Below are the code and all the weights of a small trained network. Each question names an input and a class and asks about switching units off, where a switched-off unit gives its printed mean instead of its output.

import numpy as np


def w(rows, s, z=0):
    codes = np.array(rows[::2]) - 128.0
    scale = np.full(codes.shape[1], s)
    scale[-1] = z or s
    return codes * scale


def f(y):
    return np.maximum(y, 0)


def log_softmax(a):
    a = a - a.max(-1, keepdims=True)
    return a - np.log(np.exp(a).sum(-1, keepdims=True))


def net(x, mask):
    res = np.array(x, float).reshape(1, 3) / 4 @ E
    y = f(res @ A[0][:, :-1].T + A[0][:, -1])
    res = res + np.where(mask, y, B[0][:, -1]) @ B[0][:, :-1]
    return log_softmax(res[-1] @ U[:, :-1].T + U[:, -1])


A, B = {}, {}
E = w([
[154,1,67],'x0',
[180,206,53],'x1',
[233,109,189],'x2',
],0.0085)
A[0] = w([
[128,102,98,112],'n0',
[165,139,121,124],'n1',
[116,163,66,111],'n2',
[172,164,131,162],'n3',
[134,122,251,154],'n4',
[201,87,63,122],'n5',
[135,106,195,134],'n6',
[48,151,38,159],'n7',
[82,137,103,182],'n8',
[92,167,158,219],'n9',
[180,144,118,123],'n10',
[129,206,192,91],'n11',
[164,161,84,85],'n12',
[58,188,158,118],'n13',
[132,105,142,191],'n14',
[154,165,72,109],'n15',
[122,220,164,85],'n16',
[104,144,132,225],'n17',
[166,60,56,142],'n18',
[244,161,107,123],'n19',
[136,146,124,109],'n20',
[132,60,103,198],'n21',
[128,179,66,99],'n22',
[135,107,123,255],'n23',
[98,178,153,113],'n24',
[48,84,206,173],'n25',
[145,155,88,90],'n26',
[95,90,156,190],'n27',
[131,164,185,235],'n28',
[204,98,120,199],'n29',
[154,144,129,238],'n30',
[120,65,51,115],'n31',
[136,99,69,133],'n32',
[61,121,187,112],'n33',
],0.015,0.0068)
B[0] = w([
[110,138,195,156],'n0',
[90,84,54,162],'n1',
[43,115,72,177],'n2',
[140,138,112,204],'n3',
[101,147,92,249],'n4',
[47,183,144,202],'n5',
[36,119,21,192],'n6',
[131,206,47,234],'n7',
[236,240,104,192],'n8',
[132,173,139,231],'n9',
[91,79,48,176],'n10',
[50,171,179,233],'n11',
[54,52,150,172],'n12',
[112,153,174,215],'n13',
[154,156,108,181],'n14',
[77,112,163,184],'n15',
[99,143,156,230],'n16',
[197,170,85,205],'n17',
[81,169,141,218],'n18',
[73,119,61,236],'n19',
[52,101,137,143],'n20',
[110,216,137,220],'n21',
[32,68,91,187],'n22',
[142,206,107,216],'n23',
[76,173,189,191],'n24',
[61,143,77,250],'n25',
[62,68,129,159],'n26',
[90,154,80,205],'n27',
[127,189,127,254],'n28',
[104,254,127,222],'n29',
[160,184,109,218],'n30',
[100,153,230,205],'n31',
[94,172,208,178],'n32',
[44,71,73,197],'n33',
],0.0069,0.0093)
U = w([
[145,190,89,252],'0',
[117,194,235,118],'1',
[78,115,68,101],'2',
[247,231,122,247],'3',
[211,125,149,63],'4',
[184,119,134,25],'5',
[134,94,150,27],'6',
[135,88,206,53],'7',
],0.013,0.0025)

Each question gives the input, the list of numbers given to net, and the class t.
The units are the neurons (one row each of A and B). Each row of codes is followed by its name. A weight is (code - 128) times the scale printed after its matrix; where a second scale follows, it is the last column's (A, B and U).
mask holds one flag per neuron, in row order. A switched-off neuron (its flag False) gives its mean, the last column of its row in B, instead of its output. The means were averaged over made-up inputs and are rounded, as every weight is.
A unit's drop is (log p(t) with every unit on - log p(t) with that unit switched off) / (log p(t) with every unit on - log p(t) with every unit switched off).
The circuit of an input: a set's keep is (log p(t) with only the set's units on - log p(t) with every unit switched off) / (log p(t) with every unit on - log p(t) with every unit switched off). Starting from the 12 units with the biggest drops (on a tie, the unit counted first), units are removed one at a time, each time the one whose removal leaves the highest keep (on an exact tie, the one counted first), for as long as the keep stays at least 0.8.
circuit, biggest first: the units of the circuit, biggest drop first
unit that matters most: the unit with the biggest drop
k most important neurons: the k neurons with the biggest drops, biggest first
drop when u is switched off: that unit's drop, to one decimal
input [6,4,-3], class 1: unit that matters most -> n31
input [6,8,2], class 2: circuit, biggest first -> (n19; n12)
input [8,4,-5], class 1: circuit, biggest first -> (n31; n32)
input [-4,-5,2], class 2: circuit, biggest first -> (n6; n33)
input [6,-8,-8], class 0: circuit, biggest first -> (n8; n21)
input [-8,8,0], class 1: 4 most important neurons -> (n11; n24; n16; n13)
input [-1,8,-7], class 2: 2 most important neurons -> (n22; n2)
input [1,-2,-7], class 0: 2 most important neurons -> (n8; n7)
input [-7,-5,8], class 0: 2 most important neurons -> (n6; n4)
input [-7,-8,5], class 2: 2 most important neurons -> (n6; n33)
input [-6,-6,6], class 0: 3 most important neurons -> (n6; n4; n31)
input [-5,6,5], class 2: 2 most important neurons -> (n19; n10)
input [8,0,-8], class 0: 3 most important neurons -> (n7; n11; n8)
input [-2,-8,6], class 2: circuit, biggest first -> (n6)
input [5,3,-2], class 1: 2 most important neurons -> (n31; n32)
input [2,8,-6], class 2: 2 most important neurons -> (n22; n2)
input [-2,-3,3], class 3: drop when n1 is switched off -> 0.1
input [6,-6,-3], class 1: drop when n19 is switched off -> 0.2
input [2,8,1], class 2: drop when n9 is switched off -> 0.0
input [1,1,2], class 3: drop when n6 is switched off -> 0.1
input [-2,5,-1], class 2: unit that matters most -> n22
